The symbols move the units like this.
j258 m j67
j258 e j806
j258 x j984
j629 m j766
j629 e j14
j629 x j414
j14 m j564
j14 e j629
j14 x j817
j423 m j924
j423 e j880
j423 x j921
j28 m j715
j28 e j37
j28 x j924
j984 m j258
j984 e j477
j984 x j736
j978 m j949
j978 e j4
j978 x j715
j414 m j629
j414 e j564
j414 x j776
j395 m j16
j395 e j967
j395 x j470
j564 m j960
j564 e j414
j564 x j14
j289 m j37
j289 e j715
j289 x j4
j766 m j259
j766 e j817
j766 x j629
j4 m j289
j4 e j978
j4 x j67
j949 m j806
j949 e j67
j949 x j978
j16 m j849
j16 e j639
j16 x j395
j967 m j780
j967 e j395
j967 x j639
j67 m j4
j67 e j949
j67 x j258
j849 m j736
j849 e j82
j849 x j16
j639 m j967
j639 e j16
j639 x j82
j477 m j1
j477 e j984
j477 x j806
j921 m j423
j921 e j197
j921 x j259
j37 m j879
j37 e j28
j37 x j289
j715 m j978
j715 e j289
j715 x j28
j588 m j776
j588 e j440
j588 x j780
j780 m j588
j780 e j470
j780 x j967
j776 m j414
j776 e j960
j776 x j588
j879 m j880
j879 e j924
j879 x j37
j1 m j82
j1 e j736
j1 x j477
j817 m j14
j817 e j766
j817 x j263
j263 m j817
j263 e j259
j263 x j197
j440 m j470
j440 e j588
j440 x j960
j880 m j197
j880 e j423
j880 x j879
j82 m j639
j82 e j849
j82 x j1
j470 m j395
j470 e j780
j470 x j440
j736 m j984
j736 e j1
j736 x j849
j924 m j28
j924 e j879
j924 x j423
j806 m j477
j806 e j258
j806 x j949
j259 m j921
j259 e j263
j259 x j766
j197 m j263
j197 e j921
j197 x j880
j960 m j440
j960 e j776
j960 x j564

The rows follow the links: the fewer symbols apart two units are, the more alike their rows tend to be.

Each row is also shifted at random along 2 hidden directions that mean nothing.

Some units, each with a row of numbers:
j817 -> +3 -2 +7 -4 +4 -8 +3 -20 0 +24 +11 -5 -8 +7 -3 -18 -21 -15 +7 +0 +3 -4 +10 +30 +2 -5
j564 -> +29 +15 +14 -6 +7 -16 -3 -5 -2 +4 +9 -15 -20 +11 -1 -10 -15 -2 +12 +6 +9 -9 +1 +13 +7 -13
j766 -> +15 -36 -18 -7 +1 +16 +7 -14 -8 +23 -13 +18 +22 -1 -26 -12 +15 +19 -18 -2 -12 -10 -19 +5 +5 +2
j82 -> +15 -28 +6 0 -4 -5 +5 +20 -1 -23 0 +2 0 -3 +12 +20 +29 +1 -1 -5 +2 +3 -10 -27 +3 +7
j880 -> +13 +9 -14 +7 -3 +12 -4 -12 +2 +16 -2 +3 +11 +1 -2 -11 -21 -13 -2 -1 -5 +7 +23 +20 -14 +3
j414 -> -8 +7 -22 -8 +9 +20 +0 0 -6 +4 -7 +11 +21 +10 +3 -7 -10 +2 -8 +9 -16 -9 +18 +4 -10 -10
j736 -> +16 +30 -2 -1 +1 +2 -12 +23 +2 -36 -6 -2 0 -1 +10 +20 +11 +12 +5 +2 +1 +1 -8 -31 -5 -2
j967 -> -1 -21 -13 -2 +1 +5 +4 +20 -5 -18 +0 +5 +11 +2 +12 +18 +23 -2 -8 -2 -3 -7 +6 -27 +0 -2
j263 -> +16 +24 +1 +1 +6 +1 -2 -16 0 +16 +12 -7 -5 +4 +3 -20 -34 -16 +9 +6 +0 -1 +29 +28 -9 -8
j477 -> -24 +21 +19 +5 -4 -17 -2 +14 +5 -17 +15 -13 -21 -2 +19 +11 -10 -20 +14 -2 +9 +11 +12 -7 -2 +2
j588 -> -11 -6 -18 -5 +8 +18 +3 +8 -8 -12 -4 +10 +20 +7 +12 +0 +4 -5 -11 +8 -12 -8 +16 -11 -8 -9
j879 -> -3 -11 -18 +8 -8 +17 +2 -12 +3 +19 -5 +10 +17 -8 -5 -6 -9 -12 -8 -5 -12 +10 +18 +12 -9 +8
j395 -> -19 +1 +19 -6 +11 -20 0 +10 -4 -11 +5 -9 -19 +9 +4 +5 +7 +10 +7 +5 +15 -7 -11 -9 +8 -7
j849 -> -15 -25 +7 -4 -3 -8 +1 +14 -4 -14 -5 +5 -3 -3 -3 +12 +32 +19 -5 -1 +5 -4 -31 -28 +10 +7
j470 -> -19 +3 +21 -8 +6 -17 +2 +2 -3 -4 +6 -14 -20 +11 +5 +3 +3 +3 +11 +8 +16 -11 -13 +1 +15 -11
j14 -> +3 +9 +16 -1 +8 -12 +2 -17 +1 +17 +12 -11 -15 +6 -1 -17 -24 -13 +11 +8 +10 -6 +16 +33 +4 -7

Complete each set of four: the symbols that take the first to the second take the third to the fourth.
Answer with the unit's name.
+48 -21 -18 +4 -10 +18 +1 -3 -1 +17 -9 +14 +22 -12 -12 +1 +12 +3 -13 -12 -13 +11 -3 +2 -5 +14
: -24 -48 -7 -3 -1 0 +12 +14 -2 -10 +3 +4 +6 -3 +9 +12 +34 -2 -12 -5 +1 -2 -5 -24 +11 +6
:: +4 -13 -4 -1 -1 +4 +1 -19 +0 +31 -6 +5 +9 +1 -24 -17 -5 +14 -7 -3 -3 -3 -14 +22 +5 +3
: j16

+40 +16 -11 +5 -3 +13 -4 -9 +6 +9 -4 +4 +11 -3 -2 -7 -18 -13 -1 -1 -11 +12 +21 +15 -16 +1
: -1 +14 +20 +6 -7 -18 -3 +9 +8 -11 +11 -12 -23 -6 +10 +11 -2 -11 +11 -4 +12 +13 -3 -2 +2 +3
:: -19 -16 -14 +1 -7 +13 -1 +13 0 -14 -9 +8 +16 -8 -5 +15 +24 +9 -13 -12 -7 +7 -11 -26 -1 +11
: j780

-22 -9 -12 -3 +5 +10 +1 -20 -3 +30 -6 +5 +10 +5 -19 -18 -16 +7 -8 +6 -5 -8 +2 +27 -2 -7
: -14 -12 -7 +1 -3 +4 +9 -25 +3 +29 +7 +4 +8 -4 -4 -18 -18 -18 -1 -2 -5 +5 +19 +32 -1 +1
:: +25 -16 +9 +5 -7 -11 -1 +22 +4 -25 +2 -2 -9 -7 +14 +20 +29 +2 +2 -5 +10 +9 -14 -30 +7 +10
: j849

+2 -10 +16 -7 +8 -17 +8 -15 -1 +20 +11 -7 -18 +7 -2 -15 -9 -6 +9 +5 +10 -12 -3 +18 +15 -5
: +4 -14 -22 +5 -11 +19 +3 -4 +2 +4 -8 +14 +27 -13 -4 +4 +13 +1 -13 -9 -12 +14 +5 -9 -9 +15
:: -5 -12 -21 +8 -11 +23 +3 -6 +1 +12 -5 +13 +20 -10 -7 -3 +0 -10 -9 -10 -13 +13 +14 +3 -9 +10
: j16

-22 -13 +22 -6 +6 -24 +4 -3 -3 +8 +10 -11 -24 +6 -2 -8 -1 0 +9 +6 +15 -8 -12 +11 +14 -9
: +7 -22 +19 +6 -15 -22 -1 -5 +5 +13 +6 -5 -18 -13 -12 +1 +15 +2 +2 -10 +19 +12 -28 +5 +10 +12
:: -20 -25 +19 -10 +5 -21 +4 -11 -3 +16 +10 -10 -17 +9 -5 -12 -1 -2 +8 +2 +12 -15 -9 +15 +17 -9
: j949

+11 -3 +6 -3 +3 -4 +4 -17 0 +24 +8 -3 -9 +4 -4 -18 -16 -12 +5 +5 +3 -4 +11 +28 +3 -5
: -19 -14 +11 -8 +1 -13 +2 +16 -1 -14 +0 -1 -11 +4 +1 +11 +23 +12 +1 +3 +11 -8 -24 -19 +11 -2
:: -6 -5 -15 -1 +5 +14 0 +13 -5 -18 -3 +7 +14 +5 +19 +8 +7 -2 -4 +7 -11 -9 +17 -22 -2 -5
: j921

-9 -18 -26 +6 -10 +21 +4 -4 +0 +10 -7 +13 +27 -12 -5 +3 +8 -2 -19 -8 -16 +11 +6 -4 -7 +14
: -29 +3 -17 +7 -7 +15 0 +5 +2 -10 -7 +5 +16 -9 +4 +9 +5 -1 -11 -5 -9 +11 +7 -14 -10 +11
:: +7 +28 -18 +10 -4 +19 -7 +12 +1 -16 -9 +10 +16 -5 +7 +11 -5 -5 -4 -3 -12 +13 +18 -12 -20 +8
: j258

-36 -5 -12 -6 +1 +9 -3 -26 -5 +32 -5 +4 +14 +5 -14 -24 -17 +0 -7 +5 -6 -7 +8 +28 -4 -3
: -42 +20 +17 +7 -2 -13 -2 -22 +6 +19 +10 -10 -20 -4 -4 -14 -29 -12 +13 +2 +9 +9 +5 +34 -2 +5
:: -7 +3 -17 -6 +9 +18 -2 -9 -8 +9 -7 +7 +18 +11 -8 -15 -8 +4 -5 +7 -13 -8 +16 +7 -5 -12
: j423

+9 -32 -22 +3 -10 +20 +7 -7 +3 +15 -11 +16 +26 -13 -10 -3 +14 +3 -18 -12 -12 +11 +1 -1 -4 +15
: -2 -6 +17 +6 -6 -17 -1 -13 +7 +15 +2 -10 -19 -11 -10 -5 -6 +3 +7 -9 +16 +11 -19 +16 +7 +10
:: -13 +16 -20 -7 +14 +21 0 +5 -7 -8 -3 +8 +20 +9 +10 -4 -7 -4 -2 +11 -14 -10 +25 -4 -10 -14
: j440

+8 +2 -22 +8 -7 +21 +2 -4 +5 +9 -7 +8 +20 -8 0 -1 -7 -6 -9 -8 -13 +13 +17 +4 -11 +8
: +10 -27 +22 +5 -9 -21 +5 +0 +4 +2 +5 -8 -17 -12 -3 +6 +21 +3 +1 -11 +12 +12 -28 0 +11 +14
:: +6 +9 +8 +4 -7 -11 -2 -18 +1 +24 -1 -7 -9 -5 -22 -11 -14 +6 +3 -2 +6 +5 -14 +23 +2 +2
: j263

+18 -18 +10 -6 +4 -11 +2 -14 -5 +23 +9 -7 -13 +2 -8 -15 -8 -2 +4 +3 +7 -8 -6 +19 +12 -6
: +2 -15 +1 -2 -3 -5 +1 -23 +2 +31 -9 +2 +2 -6 -26 -18 -2 +11 -6 -3 +4 -2 -20 +22 +5 +5
:: -33 -2 -5 +1 -6 +4 +1 +14 -2 -15 -6 +4 +6 -2 +3 +13 +17 +8 -5 -3 -3 +4 -7 -16 -3 +8
: j967

+20 -2 +20 -6 +3 -17 -6 +18 +1 -19 -1 -7 -14 +5 -1 +10 +18 +16 +6 +4 +11 -8 -25 -20 +15 -9
: -32 -20 +13 +6 -4 -14 +8 +12 +3 -14 +9 -3 -16 -5 +18 +11 +15 -14 +1 -7 +10 +8 +2 -19 +7 +6
:: +1 0 +22 -7 +9 -20 -2 +1 +0 +0 +7 -13 -23 +7 -1 -5 -1 +4 +11 +7 +12 -10 -13 +7 +12 -9
: j639

+15 +5 +5 +1 +5 -6 +2 -16 -2 +18 +9 -5 -6 +3 -1 -15 -22 -12 +6 +2 +6 -3 +13 +27 +1 -7
: +37 -13 +21 -10 +5 -19 +2 +4 -4 -7 +4 -7 -19 +9 -4 0 +12 +15 +3 +2 +13 -14 -29 -8 +19 -5
:: +13 +7 -19 -6 +5 +21 +0 +5 -9 -8 -8 +13 +21 +11 +7 -1 +4 +4 -8 +5 -14 -8 +13 -13 -7 -11
: j259

+48 +10 +7 -3 +5 -8 +1 -13 +2 +16 +3 -6 -9 +5 -5 -14 -19 -4 +6 +4 +3 -3 +5 +17 -2 -4
: -27 -10 +13 -7 +2 -11 -1 +14 -2 -12 +3 -5 -12 +4 +2 +11 +19 +12 +2 +3 +6 -6 -20 -16 +13 -4
:: -2 +5 +16 +4 -1 -18 +2 +12 +5 -18 +8 -10 -16 -8 +14 +16 +7 -10 +10 -2 +12 +10 -1 -11 +3 +7
: j776

+51 -14 -6 -4 -4 +3 -1 -11 -4 +24 -11 +7 +8 0 -32 -12 +7 +25 -9 -4 -2 -1 -33 +10 +6 +4
: +12 -3 -9 +2 +2 +10 +5 -18 +6 +22 +0 +3 +7 +0 -7 -15 -18 -13 -1 -1 -4 +4 +17 +24 -6 -3
:: -24 +6 -19 +9 -7 +20 +4 -8 +2 +9 -2 +11 +20 -8 +4 -4 -14 -15 -6 -3 -15 +11 +26 +8 -15 +9
: j28

+80 -8 -14 +5 -7 +11 -2 -6 +1 +7 -9 +8 +17 -7 -12 -4 +2 +6 -9 -5 -9 +7 -6 +2 -3 +8
: -37 +0 -16 -8 +11 +17 +5 +1 -4 -6 -3 +9 +19 +10 +15 +1 -2 -11 -5 +9 -12 -11 +30 -5 -9 -10
:: -21 -10 -23 -8 +8 +19 +2 +0 -9 0 -5 +13 +25 +7 +2 -5 +2 0 -9 +4 -15 -11 +17 -4 -3 -10
: j879

